In the rows, zero is written as 128.
Each row has a class, written after it.
[130 126 107 179 125 131 100 134 155 140 109 136  73 153 114 151 116 184
 153 151 129 163 153 180 166 153 110  78 103  93 146 136 169 181 125 107
  93 162 132 144 110 102 146 182] -> (103)
[ 81  67 131 159 103 129 158 151 123 190 127 104  84 145 136 119 122  41
 149 143 124 147 157 188 115 115 148 178 128  65 132 102 131 134 173 109
  82  99 177 117  56 135 149 168] -> (175)
[124 196 128 154 102 130 130  87 131 142 171 150  84 164  51 182 105 187
 128 125 187 175 117  96 157 128 107 104 130 104 170  43 114 170  71 148
 129 150 104 155  62 118 149 128] -> (175)
[105 246 138 184 146 143 166 127 114 120 134 113  99 158 127 155 119 132
 114  94 190 171 133 130 166 214 141 140 142  61 204 164  85 152 115 136
 136 143 123 155  90  55 125 151] -> (162)
[160 154 148 142 132 200 127 132 131  76 116  68 112 141 104 170 132 163
 156 194 185 175 115 131 170 164 121  98 168 123 153 218 183 151  81 162
 166 131  77 164  33 137 105 132] -> (121)
[106 155 146 151 144  73 143  71 127 124 109 104 151 137  95 141 102 125
  95 134 113 107 131  81 180 138 128 128 103 133 114 190 130 137 186 169
 117 118 159 155 127 142  70 117] -> (103)
[113 117 160 129 141  92 135 103  96 124 129  90 148 180 166 113 172 176
 141 109 147 146 119 187 162  91 177 123 154 104 148 111 145 165 164 113
 106 131 151 143  70 173 163 154] -> (55)
[111 130  96 173  95 112 147 130 144 172 127 127  41 120  92 173 108 134
 125 164 113 122 170 200 151 135 103 160 112  98 170 141  96 152 143 125
  99 119 159 110 117 109 109 155] -> (121)
[131 151 152 169 135 120 128  96 142 154 154 145 109 140  73 175 109 141
 153 119 148 146 142  83 137 125 139  94 126  97 174 115 166 184  78 145
 106 139 133 129  63 136 113 122] -> (103)
[126 165 171 116 111 160  55 114 130 136 127 108  68 185 107 133 162 115
 161 144 174 195 144 105 140 122  98 119 149 149  70 118 119 139  79 107
 115  88  66 117  88 164 113 143] -> (175)
[119  98 123 149 103 154 181 113 102 139 143  96 112 149 141 146 120  92
 167 116 132 184 113 174 118 118 140 131 112  92 154  76 158 157 160 139
 105 130 157 125 122 147 147 131] -> (82)
[133 121 106 181 119 111 116  90 151 169 114  91  62 123  87 160 131 169
 145 129  89 153 174 167 148 151 126  96 135 144 121 116 161 192  58 123
  75 112 141 102  83 113 134 155] -> (82)
[139 103 143 151 112 153 109 122 161  85 115  98  64 153 125 172 151  33
 149 150 159 175 166 100 124 131  83 124 106  29 141 119 122 140 173 181
  83 115  86 156 102 135  82 156] -> (175)
[120  31 128 136 122 111 128 136 133 113 107 126 137 139 167 100 131  89
 142  84 126 149 133 119  70 116 141 115 118 129  91  95 103 120 173 112
 137 128 139 133 121 129 138 156] -> (55)
[127 119 128 178 109 116  87 126 134 136 131 121 107 143 133 100 131 143
 125 134 122 113 131 145 147 133  97 119 126 146  92  96 102 165 131 115
 145 119 127 134 137 116 115 171] -> (122)
[178 116 147 161 134 132 132  97 118 139 109 154 160 182  93 186 123 141
 102 173 148 128 112  81 163  70  99  80 181 128 142 129 182 221 112 152
 105 166  94 144  85 141 137 127] -> (180)
[130 158 210 151 139 140 130  98 103  89 126 116 139 158  68 196  98 224
 105 156 187 203  96  78 154  93 132  90 137 161 102 165 145  99 123 169
 143 109 155 145  91 161 142 109] -> (175)
[102 214  71 132 109 162  94 126 126 163 129 141  59 149 105 126 114 133
 122 100 161 143 157 185 155 155 133  76 128 112 159 100  89 122 115 122
 107 132 140 141  96 100 163 179] -> (180)
[121 122 105 162  96 116 146 120 120 148 130 139  95 143 148 118 113 159
 122  93 160 172 118 184 140 147 136  95 145 141 146 105 114 165 111 131
 122 134 167 138  69  72 141 185] -> (122)
[113 102 125 148 108  82 102  51  95 167 120  80  78 134 121 147 148  64
 162  83 134 172 135 141 145 129 133 140 141 120 136 126 137 208 160 112
 101 126 120 131  65 114 109 167] -> (162)
[123 135 109 144  72 157  83  98 112 160  94  98  92 124 121 132 153  90
 155 115 184 163 162 173 158 176 140 112 125  76 153 112 103 186 163 106
  99 137 113 137  55 123 131 211] -> (180)
[113 154 101 158 102 162  77 130  85 156 125 166  64 146 140 111 126 126
 126 117 165 163 126 193 154 146 105 107 115  91 129 107 123 160 139  89
 148 131 126 153 100 112 168 176] -> (122)
[119 137 102 158 125 178 186  91 112 155 141 134  71 183 121 145 111 114
 130 140 186 173 112 139 130 145  98 135 175  97 177 123 121 137 126 177
 153 124  85 142  90 141 138 158] -> (55)
[132 186 114 168 100 136  24 131 107 148 108 171  99 173 118  97 132 133
 138 150 163 177 148 174 149 143 118 102 100  94 146  63 156 166 152 123
 126 146 124 182  76 139 153 159] -> (122)
[134 162 158 150  78 165  88 125 148 113 119 137  47 143 131 142 104 169
 127 171 137 177 173 142 116 149 109  64 108 103 119 113 143 169 146  98
 114 157 137 132  81 140 155 190] -> (52)
[139 138 198 113 139 165  80 124  88  58 120  92  88 134  97 160 146  96
 137 153 198 167 131  93 134 149 160  95 117 144 104 137 161 119 100 184
 109  95 148 154  97 138 117 148] -> (55)
[119 104 119 110 100 101 121 133 128 124 122 154 114  98 140  99 108 137
  95 126 142  97 119 131 130 145 128 114 130 128 131 152 111 153 177 128
 130 154 143 143  45 111  98 170] -> (122)
[ 71 119 133 166 146 103 125 123 119 136  98  77 131 161 151  95 143 116
 160 115 111 197 153 209 120 162 153 163 144  83 166 106 169 130 189 130
 148 122 154 135  99 174 130 168] -> (52)
[135 141 169 162 136 138 154 108 105 128 130 133 114 150 115 165 119  46
 154 188 159 119 149  78 146  90 147  90 145 104 118 155 161 182  85 161
 113 114 131 157  38 111 125 105] -> (55)
[134 127 124 170 144 115 127 119 133 129 100 115 108 130  85 159 111 185
 147 121 139 175 141 162 170 124 118 103 141  99 136  62 154 206 103 147
 142 110 100 147  68 103 130 105] -> (175)
[146 143 150 130 170 142 136 108 144 139 145 120 102 163  83 154 116 173
 132 167 171 135 126  87 143 138 123  87 152  97 144 187 147 144  73 149
  97 143  92 126  36 122 113 143] -> (175)
[163 151 164 131 165 172 128 114  92  79  84 124 132 136 107 162 137 155
 147 156 164 190 134 144 125 149 138  96  75  55 135 157 164 154 161 150
 138 130  93 148 129 168 127  98] -> (121)
[137 149 132 138 107 131 117  94 127 146 143 139 109 164 154 127 145 104
 102 136 156  96 123 114 185 152 103  94 154 121 121 164 102 171 130  93
 133 139 126 158 114 109 107 177] -> (103)
[142 143 139 148 128  93  78 114 113 107 122  60 116 170 160 103 154 141
 171 115 115 185 138 158 127 101 165 150  78 106 127 111 146 135 180 100
 102 133 140 138 115 166 168 108] -> (55)
[178 181 100  80 107 136 107 129 145 131 114 141 132 134 122 104 104 135
  75 101 127 133 114 134 175 218 142 106 104 119 119 159 143 130 129  89
 103 161 122 197 111  80  83 155] -> (121)
[118 123 128  95 108  95  58 142 117 157 113 170 135  77  91 105 112 126
 107 149 162 100 139 136 176 172 165 142 105 110 148 147 111 151 130  81
 126 135 176 153  10  95 107 122] -> (175)
[135 177 147 122 111 105 102 117 132 124 126 148 126 155 124 144  94 130
 107 104 179 168 135  63 116 157 145  97 131 154 146 137 123  92 128 153
 138 130 160 145 114  85 121 124] -> (103)
[121 133 139 170 120 132 131  95 115 169 124 105  94 143 129 126 144 144
 149 138 134 179 122 172 127  90 120 143 116 110 123 115 140 152 143  98
  93 129 126  97 102 176 166 135] -> (175)
[ 98  92 142 144 129 102 127 120 132 143 107 130 133 145 128 139 144 122
 130 116 135 155 153 120 113 119 153 130 114 101 150 129 164 127 125 151
  99 111 174 106  98 151 148 134] -> (103)
[122 143 113 132 109 141 137  82  97 153 120 138  87 122 102 154 132 145
 136 134 148 147 133 157 137 133 138  87 114  95 132 163 133 182 124  76
 128 162 114 144  27 150 155 147] -> (121)
[109 105 134  85 103 120  79 127 137 127 106 158  76 119 111 153 136 177
  99 152 171 138 134  84 147 144 136  65 128 114 133 159 155 117  89 159
 128 132 151 100 107 120 123 184] -> (180)
[119 164 134 172 118 156 104 121 108 157 108 141 122 134  57 158 103 185
 146 180 144 139 153 172 159 143 120  93 101 118 115 116 158 161 129 133
  98 141 130 154  84 137 152 163] -> (82)
[118 148 154 173 113 157 124 136 108 156 113 131 112 133 150 112 144  73
 154 156 150 150 149 182 123 142 151 158 110  59 174 107 138 172 187 128
 109 126 150 129  99 148 135 154] -> (162)
[143 129 105 116 120 149 102 107 114 169 126 135 135 209 110 123 146 149
 136 158 182 119 128 138 169 135 109 102 185 149 122 146 131 167  93 134
 146 116  92 168  40 126 126 165] -> (103)
[145 101 113 165 101 131 128 118 132 117 127 147 125 157 111 182 125  94
 158 116 110 207  98 112 120  78 130 124 120 107 141 137 183 136 146 140
 147 143 148 195  72 153 106 105] -> (162)
[113 181 128 117 130 148 113 128 145 137 146 151 121 161 114 109 120 123
 114 122 159 130 138 125 120 151 121 105 151  93 128  74 102 105 143 107
 137 151  85 175  81 129 165 157] -> (175)
[123 132 138 150 149 135 109  88 135 124 111 123 121 153  78 148 134 227
 143 136 150 158 156 151 160 197 107  92 117 106 128  98 112 188 102 132
 123 128  83 124 136 127 137 166] -> (82)
[130 102 177 121  74 165 120 146 132 109 136 161  98 129 104 177 106 137
 112 197 168 140 141 103 137 142  93 119 121 130 116 135 124 147 123 138
 108 126 139 122 123 113 141 163] -> (82)
[110 162 170 138 135 156 138 165 132 138 115 144  60 195  81 164 117 160
 153 241 165 146 137 139 165 166 121 158 151  95 132 195 152 137 153 131
 131 141  90 149  79 172  64 167] -> (55)
[ 83 131 143 134 127  97 178 133 130 138 122  96 170 147 135 102 114 174
 116 100 104 124 134 173 151 145 133 156 140 114 116 115 123 148 152 113
 126 127 142 131 113 122 134 172] -> (52)
[148 127 114 117 120 193  89 154 116 142  92 159 111 178 115 129 123  81
 132 173 192 160 158 110 108 140 119  87 141  99 121 134 133 118 106 178
 140 100 101 146  82 107 153 155] -> (180)
[128 105 109 149 106 147 112 108 109 183 128 171  74 153 128 137 139  82
 122 140 157 144 152 151 115 154 144 117 149 101 160 128 129 155 113 100
 144 115 169 141  47 134 160 154] -> (103)
[105 150 150 162 119 153 106 135 114 158  96 111 119 181 150  78 155  83
 168 142 162 206 153 174 106 143 146 149  99  59 123  90 124 145 183 104
 102 120 115 133  58 183 151 150] -> (175)
[117 109 131 146 157 118 101 140  85 161 109 107 112 155 151  96 141 120
 173 109 146 162 141 224 133  92 162 136 142 111 150 110 161 164 153 117
  91 112 138 124  62 139 163 145] -> (55)
[140 168 130 144  97 173  98 127 118 137  90 158  49 113  94 163 116 178
 132 165 150 166 157 204 161 170 127  99 113 123 104 173 131 154 145  88
 105 133 131 146  79 125 123 178] -> (122)
[158 130 165 139 130 168 103 132 122 100 141 118 157 141 131 154 127 105
 169 140 142 149 130 136 164 144 125 116 116  76 149 125 143 174 151  89
 122 144 106 154 136 131 121 108] -> (82)
[ 96 146 137 149 118 132 106 169  87 134 137  69  96 164 123 116 136 146
 187 122 162 183 135 206 104 109 166 132  94  99 149  62 157 122 146 145
 123 118 159 129  86 143 164 156] -> (121)
[163 119 163  82  81 188  61 142 124 126 106 204 144 134 156 128 121  83
 116 165 188 157 135 123 164 128  84 119 139 122  97 168 151 131 122 108
 110 115  78 149 137  89 155 154] -> (122)
[153 137 175 113 143 152 155 110 118  96 136 114 130 175  80 144 132 169
 128 190 137 122 109 136 163 115 133 126 142 130  82 194 142 166 164 134
  98 140  86 198  28 198 108 166] -> (55)
[124 158 162 101 103 164 184 118 138 140 164 146 102 200 148 129 105  95
  79 184 160 142 107  87 139 160 131  93 176 170 115 179 128  73 100 184
 115 100 187 140 128 125  87 166] -> (82)
[118 146 146 117 106 134 119 175 117 140 170 178  67 131  77 105  39 114
  93 147 122 147 116 117 112 166 139 154  92 155  88 100 130 100 125 149
 154  90 185 164 107  86 134 140] -> (122)
[175  78 157  92 116  75 146  93 136  82 101 140 150 127 159 142 102 150
  61 165  89 164 129  99 143 121 128 126 119  97 127 218 180 155 183 144
 128 135 164 169  72 121 142 115] -> (52)
[134 174 129 160 119  96 160 116 119 161 130 124 121 115 140 168 133  60
 141  93 130 113 117 112 144 108 125 163 151 100 177 102 144 158 139 144
 116 141 120 117 176  80  69 106] -> (162)
[127 106 184 120 136 137  76 129 123 113 128 202 148 138  79 171  95 150
 130 157 194 132 138  61 135 120  98  90 133  98 132 109 147 123 119 187
 159 115  93 141 144 106 115 138] -> (122)
[ 95 165  97 166 127 138 143 129 130 158  94 127  98 103 147  86 138  80
 156 100 146 152 176 194 111 159 153 134 117 112 134 113  92 121 108 146
 108  91 133 121  89 102 146 152] -> (55)
[134 163 151 116 119 157 100 128 100 126 148  98 143 200 130 125 118  88
 136 106 171 128 114  91 168 100 119  90 157  99 101 128 171 136 135 157
 107 121  86 188  62 115 113 162] -> (122)
[136 137 172 113 150 108 150  94 155  96 162 122  83 176  66 188 137 176
 107 203 139 111 120  68 167 154 111 150 151 125 122 203 127 112 105 170
 122 128  97 155 129 156  80 163] -> (55)
[158 100 166 119 135 120  80  95  80 117 125  81 129 149 134 149 128 112
 141 129 134 179 114  88 141 115 138 121 149 123 108 184 200 147 113 115
 176 106 132 147  74 135 125 111] -> (52)
[164 100 123 162 123 132 141  76 138 138 104  99 132 179 103 155 137  84
 154 160  98 154 159 120 104 128 110 123  71  85  82 159 126 161 173  95
  72 157  86 155 125 158 136 145] -> (121)
[127 115 134 108 136 125 123 112  87 108 142 145 123 159  75 167  96 174
 141 126 156 203 116 152 152 159 157 114 122 133 168  89 161 205  98 108
 130 145 152 157  40 114 179  91] -> (82)
[165 144 117 148  99 105  80 122 128 139  97 142 107 116 123 134 134 153
 117 144 130 109 148 155 164 154 117 120  90  80 122 158 126 173 178  98
  88 164 117 160  96 100  95 175] -> (122)
[144 180 170 168 117 137 124 133 152 107 126 101  66 160 112 180 146 121
 144 173 168 179 143 106 143 121 101 116 149  80 141 129 159 150 115 161
  91 140  84 145  79 126 108 155] -> (175)
[146 182 144 105 109 145  83 120 139 112 152 158  81 159 101 129  89 164
 127 191 175 201 128  76 125  97  74 127 110 129 119 101 140 118  84 186
 158  99  68 135 101 114 202  82] -> (175)
[143 140 148 164 144 129 184 137 104 122 177 123  90 131  95 176  78  67
 108  80 112 166 102 123 109 100 117 148 132 135 139 126 140 148  99 132
 108 118 146 146 119  88 145 106] -> (121)
[110 134  97 107 147 175 117 173  86 164 129 174 132 159  80 111 126 161
  97 105 188  89 105 151 132 176 127 142 156  94 152 115 105 126 118 148
 166 121 111 171  51 113 110 183] -> (162)
[ 98 103 120 184 107 112  68 122  85 181 129 133  77 144 140 134 141  52
 151  68 161 158 172 164  97 100 105 130 131  81 173  68  96 161 136 126
 118  99 165 102  86 114 119 174] -> (52)
[144 107 142 117 141  86 151 128 126 143 110 166 124  83 131 184 168  83
 127  97 133 108 131 118 136 116 129 162 115  23 154 137 119 137 151  96
 101 142 109 114 159 111  69 109] -> (175)
[159  76 111 153 117 111 149  60 140 167 119 113 119 167 150 137 138  69
 120 103 118 122 144  80  99 107 112  82 133 124  99 118  83 167 137 120
  90 135 121  92 165 111 134 163] -> (180)
[ 97 184 123 137 136 197 109 170 119 122 138 185 108 197 133  94 132 117
 126 128 165 149 135 161 125 198 117 101 106  23 176  59 105 158 181  97
 141 167 104 171 100 181 118 159] -> (82)
